Each row is followed by its class.
-425,-257,237,466,161,-338,317,22,325,-133,510,80,193,-111,159,-272,-201,198,-360,-343,116,120,256,-94,-197,-9,-267,-199,737,108,220,436,67,-173,8,-627,123,-132,-324,151,279,79  Nubet
149,299,20,-260,-252,-232,-27,-90,-14,-18,-304,-121,430,12,239,-55,-64,-158,-53,-105,-259,194,-188,61,-163,141,68,249,-6,-54,239,120,-303,138,-126,6,27,249,39,-287,-141,196  zos
119,-130,-137,166,366,-162,-3,-167,-253,35,436,99,-473,-207,-84,107,661,323,19,-56,163,-212,80,137,-32,-56,-39,-105,82,47,-94,-66,-42,5,42,139,-8,275,-315,355,457,-233  vodel
-41,-275,62,197,138,234,14,210,-43,-173,358,36,-201,39,-111,-157,9,26,-43,-81,213,-351,-83,-50,-17,-260,-12,-378,-267,-156,-161,-67,193,-51,81,-223,143,-64,-224,327,104,-24  ketup
81,103,-150,-402,-75,-196,129,-234,-68,145,-437,56,-209,-148,53,130,-119,22,230,-166,37,88,-201,-18,82,230,102,159,-366,93,215,29,25,10,-163,238,20,-90,371,-17,-260,50  lazu
285,59,154,-160,42,161,331,-14,74,-106,-168,-76,90,78,91,-73,-47,-194,-62,79,66,79,174,137,-130,-145,128,-67,232,-165,-145,-104,-307,49,79,-12,204,204,-112,-582,121,7  lazu
-5,-51,-51,42,235,-318,343,-432,135,136,118,106,-269,-146,73,-36,132,171,-161,-342,207,154,413,208,-25,20,17,-51,365,147,139,173,-268,-131,49,-115,135,75,-48,-150,317,0  ketup
-17,83,-14,-86,82,-399,62,-97,-123,105,-54,-17,-18,-295,89,111,104,106,47,3,-44,-44,-206,-109,-26,228,-134,64,174,89,304,59,20,12,-280,-21,-71,129,-223,27,-118,-20  Nubet
-516,-288,76,165,56,-180,15,203,80,-57,215,70,-21,-200,23,-200,-362,171,20,-251,138,-238,-364,-303,-10,171,-286,-194,-162,51,241,211,523,-54,-209,-344,-14,-355,-157,609,-261,35  ketup
-193,-225,120,283,170,198,74,295,99,-24,209,59,-168,-9,-175,12,-15,53,44,228,158,-87,152,-153,56,-91,-118,-86,419,69,-165,-47,197,-31,48,-103,-35,-341,-153,-6,102,-189  rom
-126,103,-319,-313,13,-424,301,-779,232,332,-360,226,-370,-53,74,47,-110,240,27,-466,51,695,461,307,200,330,106,442,273,468,398,334,-282,-214,-34,331,-49,-296,859,-186,104,4  rom
386,327,-2,8,-160,-219,-405,172,-198,-123,27,-231,517,-73,100,72,378,-94,31,268,-422,-62,-344,-137,-126,132,-59,330,109,-76,165,-74,-274,216,-205,38,-84,510,-363,-11,90,143  ketup
-70,-270,115,107,242,28,-4,420,-129,-107,168,-24,-142,-300,-118,128,88,52,233,323,118,-451,-419,-424,-6,86,-249,-203,148,-38,14,-213,431,56,-238,-75,-16,-84,-532,197,-98,-189  lazu
262,-19,-14,103,114,58,199,-361,46,-6,269,45,-225,177,92,-146,269,13,-275,-351,139,170,535,428,-60,-344,256,-193,-11,-94,-155,100,-456,-77,330,-104,231,258,65,-137,527,84  ketup
-10,118,-240,-68,153,-563,-128,-520,-91,238,86,119,-233,-192,54,111,490,424,11,-281,-36,206,139,206,-2,280,-84,321,245,292,304,236,-211,4,-89,188,-143,257,85,337,315,-72  taleg
-74,-10,125,302,-254,176,-509,475,-123,-235,372,-151,468,129,59,-169,-28,-74,-114,24,-180,-366,-443,-215,-163,-191,-104,-126,-399,-257,-98,11,157,114,41,-311,-8,93,-302,528,-147,144  zos
-355,112,-155,-41,41,-852,31,-398,133,312,-119,91,-57,-358,206,69,-17,349,43,-322,-99,274,9,-75,42,572,-259,413,500,451,605,425,-29,-42,-334,3,-167,-140,157,219,-92,-8  vodel
-471,-420,139,221,203,64,168,253,-11,-14,287,126,-311,-179,-99,-74,-240,184,106,-40,335,-354,-184,-272,40,-17,-242,-438,11,6,-43,-2,526,-51,-91,-295,-13,-465,-288,382,-194,-175  zos
184,-163,138,353,343,78,279,41,4,-144,553,-15,-93,-27,-27,-96,358,-13,-241,43,133,-161,359,101,-176,-348,-34,-392,537,-141,-155,-28,-277,-79,145,-297,299,341,-659,-160,669,-71  zos
179,-65,253,89,153,155,381,295,2,-238,190,-93,68,-76,41,-125,-70,-209,-112,99,103,-259,-56,-83,-184,-205,-21,-353,113,-234,-44,-153,-54,20,-22,-278,289,185,-533,-258,191,74  rom
-272,-399,168,247,265,241,346,70,225,31,204,162,-357,80,-132,-118,-187,96,-43,-46,409,-52,334,0,84,-239,-74,-333,349,44,-244,67,248,-143,188,-224,60,-479,1,-54,95,-170  taleg
247,0,-21,348,38,-59,-324,-7,-124,-187,596,-84,187,77,41,-125,460,127,-262,-115,-123,-232,-23,74,-171,-253,-54,-75,6,-153,11,68,-189,-18,127,-214,66,491,-360,455,461,153  taleg
364,239,-75,-260,-88,-139,-324,131,-328,65,-296,-148,68,-233,9,337,379,9,361,384,-229,-158,-501,-222,39,280,-24,323,-133,3,112,-265,7,256,-301,351,-232,237,-176,-9,-204,-56  lazu
303,-84,-88,157,263,92,-237,59,-290,-50,315,-15,-226,-65,-148,167,690,173,58,268,47,-324,-40,47,-25,-169,-41,-32,157,-51,-205,-203,-41,77,39,170,-80,422,-408,240,396,-187  taleg
-354,-34,-103,166,-80,-180,-376,115,98,69,102,57,116,-55,-85,21,-79,198,33,-9,-130,66,-87,-222,105,260,-219,293,176,253,223,212,255,-66,-146,35,-256,-330,169,460,-191,-6  rom
163,87,109,348,-80,-137,-362,166,-115,-194,522,-177,522,24,121,-180,264,27,-282,-85,-231,-216,-169,-28,-221,-164,-132,-55,7,-182,69,97,-182,39,60,-283,27,461,-454,367,244,238  taleg
393,213,-28,-179,-68,-18,14,-101,-140,34,-215,-70,15,-18,61,78,286,-117,15,80,-82,56,-67,142,-53,-96,174,30,-145,-112,15,-119,-282,80,3,176,15,321,-32,-307,96,80  vefa
-295,-328,50,-58,87,315,396,-1,294,153,-292,209,-430,146,-139,-6,-468,4,150,-47,437,144,322,51,235,-104,59,-118,165,163,-250,57,273,-130,173,38,14,-736,543,-304,-267,-169  taleg
-545,-281,84,277,44,28,-136,484,137,2,177,78,-84,-142,-178,-2,-191,205,183,209,80,-200,-320,-476,110,172,-344,-47,191,166,70,30,652,-17,-196,-162,-230,-543,-109,490,-242,-150  vefa
-128,-75,-7,-241,-120,185,113,27,48,40,-328,43,-85,72,-27,-43,-460,-103,92,-131,124,-17,-156,-53,88,-5,114,-81,-434,-32,-19,13,197,-60,2,60,44,-358,379,-32,-461,90  lazu
-390,-141,31,-524,206,-375,705,-354,90,270,-585,210,-532,-431,132,108,-544,110,242,-293,394,38,-241,-126,92,442,-102,-148,-59,196,443,88,330,-56,-381,34,115,-388,180,-190,-566,-48  Nubet
-26,60,42,303,82,-352,108,-330,106,-34,474,7,88,3,190,-217,290,190,-351,-415,-11,219,411,322,-246,-62,-46,-11,394,42,96,328,-434,-68,175,-247,143,396,-202,182,599,102  vodel
-163,145,39,40,-429,5,-582,362,88,-66,-169,-136,585,183,68,-21,-227,-136,109,180,-351,15,-367,-288,18,158,-133,419,-69,8,108,146,230,144,-107,-35,-340,-242,255,247,-519,170  vodel
301,-63,123,37,43,357,118,198,-209,-128,43,-45,-144,34,-60,65,184,-180,31,217,147,-264,-118,37,-56,-371,156,-319,-220,-296,-339,-257,-29,80,127,-23,121,180,-247,-154,100,-32  Nubet
-317,-281,-66,40,253,5,257,-198,189,121,49,221,-476,20,-125,-51,-86,236,26,-203,339,177,442,130,105,22,-44,-23,379,242,-84,207,96,-153,93,30,14,-386,290,60,124,-190  lazu
75,203,-86,-201,-46,-301,-2,-239,-9,113,-187,-7,35,-80,139,49,146,71,42,-98,-115,188,36,126,-34,219,35,292,129,134,203,110,-211,75,-96,167,-89,151,136,-84,-20,11  vodel
141,137,223,177,9,-14,258,91,234,-78,154,-170,460,89,146,-127,-18,-250,-318,60,-105,244,385,123,-176,-240,36,-41,716,-83,9,133,-547,-38,168,-294,180,249,-355,-676,340,165  zos
213,-106,-11,-21,105,315,-174,290,-371,-145,202,-39,-262,-32,-148,118,330,-5,170,230,119,-539,-353,-60,-12,-220,30,-281,-493,-223,-263,-314,230,105,-15,129,9,249,-312,327,-16,-155  Nubet
351,-51,141,141,-27,500,-68,272,-124,-206,190,-95,37,220,-66,-41,167,-218,-92,147,49,-257,33,85,-79,-476,185,-254,-273,-324,-350,-230,-111,60,230,-88,142,170,-194,-97,185,80  rom
137,-176,-79,43,164,386,106,-87,-49,-71,213,146,-434,163,-155,-54,242,60,-84,-83,288,-132,278,227,41,-370,183,-296,-295,-137,-349,-127,17,-98,313,121,110,1,125,79,254,-99  vefa
368,175,-34,109,-62,219,-145,-59,51,13,32,-50,100,235,-55,117,343,-141,-60,224,-154,263,455,187,27,-238,155,237,367,-2,-203,-54,-425,0,230,175,-28,164,164,-409,361,29  rom
-95,-62,-106,11,135,-298,-77,-122,-37,85,76,65,-167,-226,-36,100,157,237,73,-84,7,-20,-92,-118,27,210,-136,107,129,173,215,73,91,-53,-171,23,-61,5,-48,302,82,-50  lazu
-165,-87,-4,296,-54,-29,-23,-129,221,26,211,99,0,143,13,-90,8,125,-183,-243,65,209,395,124,-9,-125,-23,22,318,110,-48,315,-103,-121,174,-184,17,-148,187,174,247,43  Nubet
-138,-111,-112,310,102,-111,-227,-180,73,61,395,93,-108,50,-79,-78,217,241,-191,-243,45,53,296,116,52,-61,-72,22,147,144,1,248,-10,-137,142,-87,-62,-43,73,442,266,4  ketup
180,6,-23,61,274,-341,176,-273,-125,120,209,-13,-224,-265,44,132,455,152,-58,-87,85,-50,194,108,-27,40,0,-36,350,75,120,-10,-279,-2,-35,-16,82,321,-395,-101,368,-45  ketup
323,74,8,-296,-73,260,283,-139,8,-22,-269,-21,-90,128,73,-61,-209,-280,-69,-165,136,27,65,229,-24,-244,326,-173,-484,-202,-72,-137,-219,-54,126,65,247,82,218,-392,-124,156  rom
-398,-2,-12,193,-18,-643,240,-452,415,109,135,139,108,-88,246,-247,-204,226,-298,-641,24,498,445,191,-145,274,-160,185,563,308,432,589,-224,-211,13,-327,47,-59,301,190,253,197  vodel
81,-69,57,118,-62,84,-22,31,-136,-167,270,-46,73,28,44,-225,-1,-2,-201,-280,98,-313,-229,60,-142,-271,54,-377,-615,-309,-27,-19,19,-40,130,-206,164,192,-225,372,52,189  vefa
347,199,-306,-394,-222,263,-307,-194,-141,161,-508,50,-168,178,-180,292,127,-128,263,167,-67,127,-27,135,242,-41,315,306,-497,54,-157,-190,-59,-22,64,603,-211,-59,699,-185,-316,-18  Nubet
61,-40,-167,-64,223,-333,-91,-101,-280,112,125,29,-351,-384,9,212,436,218,249,34,32,-343,-331,-143,27,215,-110,32,-116,91,218,-127,173,57,-256,131,-117,171,-293,433,86,-148  vodel
34,58,108,-82,-86,120,40,222,81,-44,-204,-103,251,11,23,-17,-203,-211,43,209,-48,0,-132,-135,10,16,4,55,102,-58,-13,-62,10,49,-55,-17,-35,-96,-70,-325,-278,42  ketup
-284,-47,-150,-79,75,-380,-484,97,-321,56,40,73,-158,-336,-97,126,225,376,281,5,-65,-306,-704,-312,-3,450,-320,217,-273,159,276,37,519,160,-374,171,-318,-63,-93,823,-327,-121  lazu
462,158,-121,-319,-55,372,-249,164,-365,-35,-316,-58,-144,41,-181,270,359,-153,302,476,-102,-169,-265,-16,115,-28,168,202,-351,-114,-232,-429,34,215,-57,551,-172,130,114,-174,-211,-145  rom
187,-378,127,275,237,701,183,207,72,-171,392,25,-249,267,-273,-100,40,-152,-170,87,378,-285,329,146,9,-612,162,-513,-9,-271,-579,-225,39,-174,422,-129,282,-86,-148,-131,252,-70  lazu
45,72,-17,-111,-121,-108,-175,146,-3,-54,-103,-86,223,-53,55,-17,-101,-33,85,-12,-154,-26,-313,-165,-29,152,-37,152,-141,6,200,41,48,49,-162,31,-53,13,24,107,-183,128  lazu
25,-72,106,299,143,-72,-142,232,-106,-145,434,-83,82,-138,-27,11,276,65,-53,181,-61,-265,-165,-194,-126,-40,-170,-91,264,-78,67,-75,33,33,-97,-203,17,235,-601,272,290,-6  rom
32,43,-72,44,114,-307,302,-572,82,28,247,125,-111,-14,159,-198,166,166,-342,-561,105,254,461,395,-186,-119,105,-106,170,21,153,338,-418,-124,172,-181,257,299,-1,-5,486,107  zos
-21,-79,214,-56,-51,103,356,38,125,-121,4,-58,93,58,212,-299,-433,-187,-237,-364,184,-98,-50,116,-136,-227,154,-417,-397,-256,-2,68,-94,-49,85,-372,350,51,-128,-140,-111,221  ketup
-228,146,-137,-92,-62,-634,-414,17,-98,111,-117,-28,250,-295,56,119,132,351,248,100,-283,56,-495,-307,30,630,-390,584,353,354,510,189,227,148,-484,147,-416,-11,-42,436,-288,-82  taleg
-381,-8,-49,118,-56,-188,-352,196,81,31,7,39,158,-49,-136,121,-7,219,171,244,-132,146,-116,-248,120,328,-296,442,515,318,141,202,305,44,-183,64,-377,-308,118,284,-193,-156  Nubet
205,162,-234,-349,-51,-133,-208,-179,-349,118,-261,6,-191,-209,-77,237,229,66,258,43,-23,-229,-396,-54,99,212,91,164,-496,17,148,-194,40,106,-214,347,-114,112,31,195,-278,-10  zos
525,107,-73,-87,-7,117,-32,-132,-268,-101,65,-60,-107,48,17,-27,380,-100,-86,-109,10,-232,-90,215,-111,-306,276,-212,-610,-311,-108,-224,-300,31,143,117,192,517,-124,10,316,159  vefa
141,-143,-114,-314,125,236,125,-70,-276,75,-207,133,-667,-102,-167,168,70,18,307,17,324,-309,-212,13,156,-95,169,-247,-694,-88,-122,-298,274,14,-47,283,7,-175,160,136,-232,-165  rom
-57,-14,-50,-209,-284,393,-234,245,15,22,-421,19,67,183,-104,57,-326,-178,274,204,-5,-19,-220,-148,169,-15,93,131,-373,-13,-149,-88,283,50,-36,212,-184,-444,466,-66,-590,-20  zos
-71,-344,287,164,352,394,682,127,257,-133,201,72,-262,114,-28,-235,-212,-137,-195,-10,441,2,484,145,-93,-396,17,-476,513,-116,-330,-56,-80,-131,197,-301,319,-154,-290,-468,330,-146  rom
-21,-52,23,259,-91,399,-194,207,241,-34,59,33,154,304,-140,5,6,-119,-51,253,-22,252,412,8,89,-227,33,147,466,71,-311,58,-89,-43,236,4,-104,-289,215,-256,69,-50  zos
440,430,-319,-22,-215,-219,-723,-219,-335,103,81,-114,292,-12,-17,222,687,86,-8,68,-461,-4,-74,126,-21,79,100,455,-206,34,122,-16,-368,92,-12,374,-245,576,71,273,178,154  zos
413,96,-318,-366,51,162,-258,-210,-344,127,-292,45,-526,-25,-196,281,485,70,355,160,73,-143,-109,167,137,18,202,174,-478,16,-168,-307,-87,110,-24,611,-96,240,268,123,41,-205  lazu
-242,-171,152,309,-41,-49,-25,235,150,-189,325,-21,268,36,51,-280,-167,42,-224,-170,1,-85,-63,-120,-132,-74,-178,-195,85,-93,98,192,152,-66,20,-378,54,-66,-229,318,59,113  vefa
-99,-119,-56,149,134,-69,135,-191,123,129,103,146,-264,-12,-42,38,109,157,-29,-121,143,216,375,109,58,-2,-17,55,400,192,-10,135,-71,-108,70,11,-15,-209,176,-7,220,-73  rom
128,-43,351,182,-45,292,-5,360,-245,-389,499,-189,330,128,117,-326,21,-182,-243,8,-25,-471,-334,-20,-345,-445,92,-537,-461,-578,-192,-122,7,79,72,-435,242,444,-744,163,108,162  Nubet
-55,143,-130,82,75,-561,26,-447,-20,178,212,52,-18,-206,179,-23,273,253,-213,-387,-73,177,228,170,-88,166,-69,111,312,200,336,326,-331,-88,-62,-69,28,243,-67,165,287,85  zos
-248,-53,15,108,-149,0,-17,27,328,-46,-19,40,254,172,47,-189,-395,13,-107,-214,-35,262,221,-39,6,65,-64,176,243,129,66,299,-4,-74,83,-167,6,-376,338,23,-87,118  lazu
-73,-186,-168,-83,-26,405,-260,95,-115,-40,-34,131,-332,176,-260,39,-40,56,178,20,156,-218,-109,-4,150,-97,61,3,-562,-15,-212,-122,412,-42,74,258,-104,-308,415,394,-284,-130  rom
54,79,-37,161,78,-325,-33,-124,63,-4,230,-15,69,-91,53,-16,228,120,-124,-78,-126,165,242,55,-63,103,-86,181,485,146,234,159,-273,-46,-72,-52,4,223,-135,27,398,60  rom
159,-229,72,365,439,60,295,-47,-14,2,481,53,-333,-109,-127,20,431,92,-178,64,234,-116,454,119,-71,-249,-24,-302,609,4,-184,-103,-185,-136,136,-85,165,160,-500,-152,598,-181  rom
-231,82,-241,-93,-189,-176,9,-386,371,216,-329,193,-53,166,-40,-28,-219,136,-28,-307,-28,654,487,174,193,170,75,427,182,354,192,390,-128,-175,132,184,-155,-404,899,-28,9,85  vefa
-346,-2,61,23,-46,-325,117,-60,179,44,-107,41,155,-100,144,-164,-200,121,-93,-200,-24,219,-22,-47,-71,245,-219,126,307,157,298,323,71,-11,-158,-167,-30,-166,8,75,-90,1  vefa
271,-7,-83,-363,-108,406,47,-26,-74,43,-380,14,-203,142,-77,68,-218,-231,192,-6,166,-89,-50,107,137,-175,306,-84,-661,-139,-239,-244,46,-14,133,276,72,-180,467,-271,-367,38  lazu
